Each row has a class, written after it.
[-40 -34 -32   8  36 -19  -1  10  -9 -20  -6  16  -2  13  20  -5  -7  65
  69  37 -30   9 -15 -11 -20  -6 -19  -8  10  65  -4 -30   9   5  27  36
  -4 -10  48  -9  27 -27  -9 -35   2  27 -14  46 -26 -24  17 -15  -3  12
  26  10 -16 -20 -10 -25 -29  20   2  17  51 -66   1   8  10  -2 -41  39
 -20   5   8  -1 -15  22 -14   8 -14 -10  46 -14 -21 -12  39  -6   8 -55
  42   1  -9  10 -36  15  11 -83 -20  33 -16 -10 -13   5 -14 -23 -10  17
   6]
(52)
[ -6  -3 -13  33 -28 -18  14  -2   7  -8  -5  -5   8  -7  -4  -4   4  46
  20   1  12  -8  -9 -27 -27   8  24  23  21  46  23   9 -25  21 -18 -21
   9  20   7  -5  24   3 -30  11 -10   7 -22   5  -8   0 -36 -24 -18  -6
  28 -12 -45 -27  -8  -4  27  12  -2  25   2 -28   0 -16  18  -2 -60 -28
 -18   4  17   6  -6   6 -10  -3   7  -4  20   0 -18 -13  28  54   6 -14
 -18   0 -22 -13 -60   8  17 -19  23  38   5  -4 -11  -1   8   3 -25 -13
  -1]
(52)
[  7   1 -17 -11  11   5  -3   3  -4  -8  -3  17  -7  13   8   0  10  -1
  34  10  12   2   8 -16   0 -11  -4  -2   0 -10   3 -12  -3  -5   8 -10
 -36   4  -4  11   0  -4  18 -30  11  26  20 -31   7 -15  22  30  -8   9
   1  -6  -1  23 -13   1  28  12   7  -3  -4  29   4  10 -14  -3  24 -15
 -12   5  -4 -11  20 -31  23  15  14  14 -26  -7  -3   6 -12   0 -14   0
   7   8   1   6  -7 -23  -4  -9  -8  20  21   0  -1 -14 -51  -8  18   2
 -25]
(83)
[ -6   0 -29 -21  -8   8 -31  -8  -4   1  -3   8  -3   8  12  11  -8  30
  24  23 -33  -8  21 -14 -39  -3  -3   1  -1  -9   4  -7  32  -5 -23  18
 -12   0  -5   1   8 -12   0 -37  44   2  -5  16  -6  22 -74 -57  11  -3
  26  17  -1  -7   5 -13 -44  -1  -1  -8  14 -65  22  -1   4  -2  31   1
   9  37 -25  -8   4   9 -15   3   3  -2  14  -4   2   8   1  -2  16  20
  21  16  -7  15   4  11  12  -5  15 -57 -13  -9  12 -13  11 -19 -28  23
  10]
(111)
[ 14   2 -30  17   9   8  14  12  15 -23   1   4 -14   8  15  -3 -22  41
  84  26   4  -3   3 -16  -9  12 -12   3  22  32  21 -15  -1   0  14 -15
 -34  13   6   2  14   1   1 -22   9  48  -9  -8 -16 -18  10 -53  -1 -19
  24 -16 -35 -10 -16 -13  -7  14  -5   4   7 -39  24  11  10 -11   1   0
  -4  33  16   4  26 -13  12   2  28   0 -13 -27 -16  -3  26  -3  -6 -25
   1  28   7  14 -31   1   1 -51  -9  42  14 -18   6   3 -10 -14 -18  -2
 -24]
(52)
[-18 -11 -33   7 -14   9   0   4   4   6  -9   7  27 -13 -21  14   3 -16
 -15 -17 -11   5  10 -13 -24   3  19 -10  -3 -51   0 -29  17 -18 -34   3
  16  20   3  11   1  -2  -6  29 -12   1  -7  25 -37  21 -90 -31  -2  40
  33 -12  15  -3  10  -2 -45  -3   1 -11 -15  17  15   8   5  19  44 -19
 -14  -5 -20 -13  -6  17 -15  11 -13  10  -5   7  -7  -9 -30   4  -5  19
  10   8  -5  23  22   4  -1 -26  20  20 -11   7   6 -25  11 -13 -11  11
  36]
(111)
[  1  -2 -36   9   0  10   1  -2  10 -21  -2   7  28  -1   3   0 -15  32
  53  23  -3 -10   5 -11 -14   1  19  10  17   4   7 -11   5   6  -3 -14
  -4   2   2  -3   6  -2 -15  -6  -9  33 -12  19 -25   1 -49 -61  -3   9
  26  -2 -16  -9  -5 -17 -46   0  -2  10  20 -62  15   6   7  -1  10  -4
   2  27  -1  -2   6  11   9  -6  -3 -11   1 -16 -10 -10   2   1  11 -22
  16  14   0   2 -15  10  13 -31  13  29   2 -13  12  -8  15 -26 -21   8
   4]
(111)
[  4  -1 -14   0  19  13   1   5  16 -34   3  11   0  31  22  -6   3  38
  82  37  -4   8  -2 -14  10 -11   5   7   9  20  -3 -11 -20   7   6   6
 -20  15  11  -7   1 -11  -2 -46  -2  39   6   0 -31 -44  22  15 -15  34
  21 -16  19   6 -24  -4   4   4   5  10  30 -26   8   2   1   1   5   3
 -15  17   6  19  21 -20   8   3   4   2 -11 -17 -19   0   1  -3  -1 -47
  25   3   7   1 -21  -6  12 -40 -10  37  27  -5  -8  -7 -19   0  33  -4
 -37]
(83)
[   8   -1  -35   -3    4   -1    2   -1    6  -24    6    2   17   21
   24    2  -18   76   84   48  -22  -19   16  -16  -39    2    0   15
   20   44   18  -15   15    4  -10    5  -26    6   -4   -4   24   14
   -8  -74    6   27  -19    9   -1    1  -51  -87   -1   -7   37    9
  -19  -17   -4  -31  -65    7   14    5   39 -108   25   -2   10   -9
    4    0   11   60  -15   -2   19   -4    0   -9   15  -12   15  -28
   -9   -4   20    4   25  -19   25   13   -9   -7  -34   28   17  -33
   11   18   -1  -22   13   -2   10  -32  -41   10  -16]
(83)
[-22 -17 -31   3  12  -1   2   6   4   7 -18   2   0  -3  -6   4   2   9
  12   1 -13  11 -12 -15 -24   5   5 -27   3  -1  -3 -20   5   3 -10  14
  -4  13  18   6   2  -2   1   3   1  -9 -13  22 -16   5 -15  -5  -2  14
  27  -7 -26  -5   0 -12  -4  13  -3  -1  -7  29  -1   1   0   5   2 -10
 -25  -6   2  -8   1  12 -22  10  -6   6  13  -6 -19   0   7  10  -5  -3
  12   3  -5  28 -14 -10   0 -63   6  36   1   5 -13  -4 -14  -9  -6  10
  20]
(111)
[-12 -16 -56   9  36  10   7   8  -8 -19 -10  25   6  13  23  -7  -1  35
  91  30  -7  18   4 -20 -18   0  11  -7  15   1   0 -25   8  -9  -8  18
 -59  24   7  -4  11 -14   7 -37   3  67   7  13 -49 -27 -27  -6 -11  70
  36 -17  -6  11 -23 -24 -29  13   3  -2  21  -4  22  18  -1  -6  25  -7
 -22  26   0   2  40 -26 -11  20  -3  12  -8 -20 -26  -2  -2   6   0 -38
  34   9  -3  35 -15  -2   8 -83  10  57  31 -19  -1 -14 -23 -16   9  16
 -14]
(111)
[-11   3 -32  54  -5   5   3  14   6   7 -23   4  15 -10  -6   0  -5  -2
   5 -12   8   8   6 -18   2  -9  19   2  13  -4  11  10  -3  -3  -6 -22
  12  39  15  -1   9 -11  -9  43  -9  39   0  -1 -33   2 -52   4 -11  42
  28 -22 -19  -5  -5  -8   1  12  -3  11  -4  23   7   8   4   0   6  -7
 -10 -18   8   0  12 -10 -17   7   8  14  -7 -23 -11  -8   4  32   4 -11
   0  17   6  18 -15   0   1 -22  13  37   9  -5  -3   4  -8   5  -8  -6
   3]
(111)
[  5  10 -41   0  12  13   0  -1   2   0  -7   3   9   9  16  -7  -7  26
  67  23   4   4  16 -26 -17   3   4   5  14   1  -3 -11   5  -6 -11  10
 -39  21   1  10   7   2  15 -42  16  56  15 -30 -17  -9 -34  -5  -9  19
  18  -7  -3   6 -10 -11  -3  11   3  -3  17 -13  10   9  -3  -4  41 -15
  -6  27   0   3  29 -23   0  29   9  15 -18 -19  -6   5   5  21 -10  -6
  13  11   1  10 -13  -2  -1 -27   4  10  30 -11  14 -16 -16  -6  -5   3
 -26]
(83)
[-27   1 -66  90   1   0  11  17   8  10 -50   1  13 -34   1  -4 -15  16
   6 -21  21   5   0 -28 -16  15   8   3  41  36  31   3  -9  -4  -4 -34
  10  12  23   5  27  -7 -30  62  13  77  -8 -13 -30   2 -65   0 -16  29
  53 -10 -75 -24 -15 -40  32  21 -13  32   1  36   2   8   9   7 -26 -21
 -18 -31  29  -7  16 -15 -39  19   3   9   1 -28 -28 -22  19  76   2 -23
 -13  20  -6  18 -56  -9  -2 -32   7  62  16 -24   1   1 -25   8 -37  -4
   8]
(52)
[ -7  -7 -19   3  17  -2  -1   0  -1 -24  -1  12  -6  14  18   0   1  46
  68  32  -8   5  -1 -14  -2  -3  -3   8  14  35  -7 -13  -6   3  13  21
  -8   8  19 -13  11 -17   6 -34  -3  36   4   9 -33 -36  14  15 -15  28
  26  -4   0  -2 -14 -12  -7   8   0  13  32 -36   9   2   3  -1  -7   7
 -15  16   9  21   8 -15   5  11  -3  -4   4 -19 -15  -1  16   9   6 -47
  22   4  -5  10 -26  14  12 -45  -8  30  22 -12 -17  -5 -16  -8   4   6
 -15]
(83)
[-16  -5  -1  18  23 -18   5   0  -9 -21   3  11  16  20  30  -9  12  50
  49  35  -6   6 -10 -19 -21   0  14  24  19  56  -1  -3 -30  11   1   3
  -4  16  24 -15  20  -6 -12 -33 -20  20   0   2 -23 -34  -6  33 -22  35
  17   4  18 -15 -18 -11  12  10   0  22  31 -47  -2 -10   6  -6 -33 -10
 -27   9  12  23  -4 -15  -1  -1  -7   0  20 -10 -17   0  21  38   7 -35
   7   3 -19 -11 -42  13  23 -10   2  19  19 -12 -27  -4  -7   7  -2  -3
 -19]
(52)
[ -27  -14  -55   27   23   10    1   20    8  -16  -14   24    0   11
   11    1  -12    6   46    8    0   28  -16   -8   19    3   -9  -17
    8    2  -13  -24    6  -16   47    2    2   11   44   -1   16  -35
   -2   19    2   67    4   36  -57  -41   20   17   -4   66   37  -26
    0   10  -19  -17  -26   11    7    5   17   38    8   29   -1   -6
   21   37  -10  -19   15   -5   29  -12   -9   16  -18    3  -16  -29
  -15    8    5  -18   -2  -59   39   25   17   46    9  -11   -1 -102
   -8   72   12  -10    2    3  -29  -30   16   -2    3]
(111)
[ 42  -9  -3  -5  -1  -5  10  -4  -4 -52  17   4  23  39  21  -5   3  68
 108  49  -1   1  -3 -25 -23  -1  18  21  43  26   3  -9 -29   6 -19   3
 -29  37   4 -14  21  -2  -9 -69 -15  26 -14   7 -37 -40 -15  -8 -27  39
  50 -13  20  -4 -24  -4  -3   3   5  30  35 -77  15  -5   1 -14  -3 -25
 -26  56   6  21  16 -18  17  -8  11  -3  -1 -10 -25   6   5  12   5 -48
  24  -1 -24 -10 -46  14  25 -45  16  49  43 -16 -16 -16   1  -6   2  -5
 -44]
(52)
[-12 -11  -8  21 -10   8   9  -1  12  -7 -11   2  16  -2 -14   2   1  -6
  15 -15   0   8 -11 -13  -7   1  22  -8   3 -26  -5  -6 -20   5 -23 -11
   9  20  16   1  -2 -15 -11  42   1   0 -15  30 -36  -4 -32 -11   4  40
  35 -22   3  -2  -7  -3  -2   4   1   8 -18  39  10   6   4  -2  13 -19
 -20  -5   2  -7   4  19 -12   5 -15   1  -4  -4 -17 -13 -11   6  -5 -25
   0   9  -5  25  -1 -11  -5 -46  19  62   0  10 -15  -4  27  -9   4 -13
  21]
(111)
[ -6   6 -59  50   8  -6  23  28   7   8 -35   8 -13 -25   1  -4   7 -13
  29 -24  44  13  -2 -19  -1  20   1 -11  40  18  27  -6 -23  -1  -3 -43
 -43  33  24  12  11 -12   5  34  35  62  -6 -43  -1  -5  20  27  -9   2
  10 -51 -70   5 -32   2  89  36  -6  14 -20  94   2  10  -3  -7 -20 -25
 -32 -13  24   5  37 -41 -10  31  17  22 -21 -23 -22   7   6  49 -22  -6
 -18  18   0  22 -54 -46 -12 -54 -11  68  28  -3 -13   2 -45  16   4 -21
 -25]
(52)
